Below is a small trained network, with its code and all its weights. Each question gives an input and a class and asks what happens when units are switched off, that is, made to give their printed mean instead of their output.

import numpy as np


def w(rows, s, z=0):
    codes = np.array(rows[::2]) - 128.0
    scale = np.full(codes.shape[1], s)
    scale[-1] = z or s
    return codes * scale


def f(y):
    return np.maximum(y, 0)


def log_softmax(a):
    a = a - a.max(-1, keepdims=True)
    return a - np.log(np.exp(a).sum(-1, keepdims=True))


def net(x, mask):
    res = np.array(x, float).reshape(1, 6) / 4 @ E
    y = f(res @ A[0][:, :-1].T + A[0][:, -1])
    res = res + np.where(mask, y, B[0][:, -1]) @ B[0][:, :-1]
    return log_softmax(res[-1] @ U[:, :-1].T + U[:, -1])


A, B = {}, {}
E = w([
[128,129,129,129,129,130],'x0',
[61,177,128,203,214,90],'x1',
[70,126,193,18,169,87],'x2',
[110,127,13,64,201,167],'x3',
[218,238,104,93,107,70],'x4',
[125,195,189,123,187,255],'x5',
],0.0084)
A[0] = w([
[121,153,1,65,200,157,51],'neuron 1',
[151,161,253,187,80,84,101],'neuron 2',
[92,126,172,35,160,87,64],'neuron 3',
[165,84,110,118,127,69,48],'neuron 4',
[160,105,124,85,94,154,67],'neuron 5',
[108,116,63,122,122,91,38],'neuron 6',
[144,164,156,101,140,186,60],'neuron 7',
[102,105,111,130,133,151,70],'neuron 8',
[98,99,81,128,105,63,50],'neuron 9',
[103,138,184,76,170,79,128],'neuron 10',
[106,142,129,130,111,173,82],'neuron 11',
[189,134,52,251,108,185,36],'neuron 12',
[176,192,113,125,119,118,4],'neuron 13',
[144,176,156,124,160,189,102],'neuron 14',
[95,118,143,133,120,175,109],'neuron 15',
[200,238,119,87,120,88,65],'neuron 16',
[126,79,103,143,113,75,119],'neuron 17',
[87,176,118,200,193,78,77],'neuron 18',
[181,85,137,58,56,181,89],'neuron 19',
[118,143,61,100,142,156,37],'neuron 20',
[84,165,129,160,171,81,94],'neuron 21',
[92,17,145,157,131,166,83],'neuron 22',
[107,135,159,79,139,112,84],'neuron 23',
[152,115,120,127,140,87,92],'neuron 24',
[168,168,150,127,161,206,77],'neuron 25',
],0.016,0.003)
B[0] = w([
[233,64,207,125,160,150,242],'neuron 1',
[248,54,209,124,154,135,247],'neuron 2',
[112,83,77,128,33,167,218],'neuron 3',
[113,182,160,153,101,83,180],'neuron 4',
[143,190,125,123,149,167,181],'neuron 5',
[142,128,145,159,107,92,168],'neuron 6',
[110,169,137,154,88,74,184],'neuron 7',
[102,99,127,129,159,119,154],'neuron 8',
[111,165,158,158,96,57,184],'neuron 9',
[119,95,96,116,58,169,204],'neuron 10',
[111,134,136,142,115,91,154],'neuron 11',
[103,75,77,88,4,190,233],'neuron 12',
[69,91,97,120,174,117,179],'neuron 13',
[134,176,149,160,93,55,194],'neuron 14',
[91,123,123,129,149,72,169],'neuron 15',
[20,66,90,128,221,106,235],'neuron 16',
[125,167,160,155,99,72,184],'neuron 17',
[150,236,94,102,167,173,200],'neuron 18',
[167,233,100,104,174,202,231],'neuron 19',
[171,101,166,123,130,126,178],'neuron 20',
[129,194,115,111,169,179,180],'neuron 21',
[60,69,96,122,235,107,213],'neuron 22',
[121,110,100,115,76,132,176],'neuron 23',
[105,140,132,157,115,113,156],'neuron 24',
[110,171,155,169,88,59,198],'neuron 25',
],0.025,0.015)
U = w([
[230,20,195,140,167,145,161],'0',
[80,57,46,103,5,192,106],'1',
[84,176,147,222,93,27,6],'2',
[13,38,75,137,253,111,167],'3',
[143,249,69,87,191,227,198],'4',
],0.0069,0.002)

Each question gives the input, the list of numbers given to net, and the class t.
The units are the neurons (one row each of A and B). Each row of codes is followed by its name. A weight is (code - 128) times the scale printed after its matrix; where a second scale follows, it is the last column's (A, B and U).
mask holds one flag per neuron, in row order. A switched-off neuron (its flag False) gives its mean, the last column of its row in B, instead of its output. The means were averaged over made-up inputs and are rounded, as every weight is.
A unit's drop is (log p(t) with every unit on - log p(t) with that unit switched off) / (log p(t) with every unit on - log p(t) with every unit switched off).
The circuit of an input: a set's keep is (log p(t) with only the set's units on - log p(t) with every unit switched off) / (log p(t) with every unit on - log p(t) with every unit switched off). Starting from the 12 units with the biggest drops (on a tie, the unit counted first), units are removed one at a time, each time the one whose removal leaves the highest keep (on an exact tie, the one counted first), for as long as the keep stays at least 0.8.
circuit, biggest first: the units of the circuit, biggest drop first
unit that matters most: the unit with the biggest drop
top k neurons: the k neurons with the biggest drops, biggest first
drop of u: that unit's drop, to one decimal
input [-6,-4,6,1,6,2], class 1: top 3 neurons : neuron 3; neuron 22; neuron 10
input [-6,-2,8,-5,-8,-1], class 1: top 4 neurons : neuron 3; neuron 16; neuron 10; neuron 23
input [6,7,-5,7,5,-5], class 0: top 3 neurons : neuron 1; neuron 19; neuron 20
input [1,1,7,-6,-8,4], class 3: circuit, biggest first : neuron 22
input [1,-7,0,7,-1,-5], class 0: top 2 neurons : neuron 1; neuron 18
input [5,8,6,-3,-6,3], class 4: top 2 neurons : neuron 18; neuron 21
input [-6,-6,5,-3,-2,-7], class 2: top 2 neurons : neuron 12; neuron 9
input [3,-6,-3,3,3,4], class 4: top 2 neurons : neuron 19; neuron 2
input [1,7,7,2,6,-4], class 1: top 3 neurons : neuron 3; neuron 10; neuron 19
input [0,5,2,-5,-6,2], class 3: top 2 neurons : neuron 22; neuron 1
input [-2,-2,1,8,-8,-1], class 0: top 2 neurons : neuron 1; neuron 16
input [-8,-8,6,-5,-3,5], class 4: top 2 neurons : neuron 19; neuron 12
input [-4,5,-6,-4,3,-6], class 1: top 3 neurons : neuron 12; neuron 25; neuron 14
input [-2,3,4,4,5,0], class 3: unit that matters most : neuron 16
input [6,-5,-1,1,4,5], class 2: drop of neuron 18 : 0.4
input [4,-7,4,8,2,-8], class 0: drop of neuron 7 : 0.5
input [8,-5,-3,8,6,-6], class 0: drop of neuron 1 : 9.3
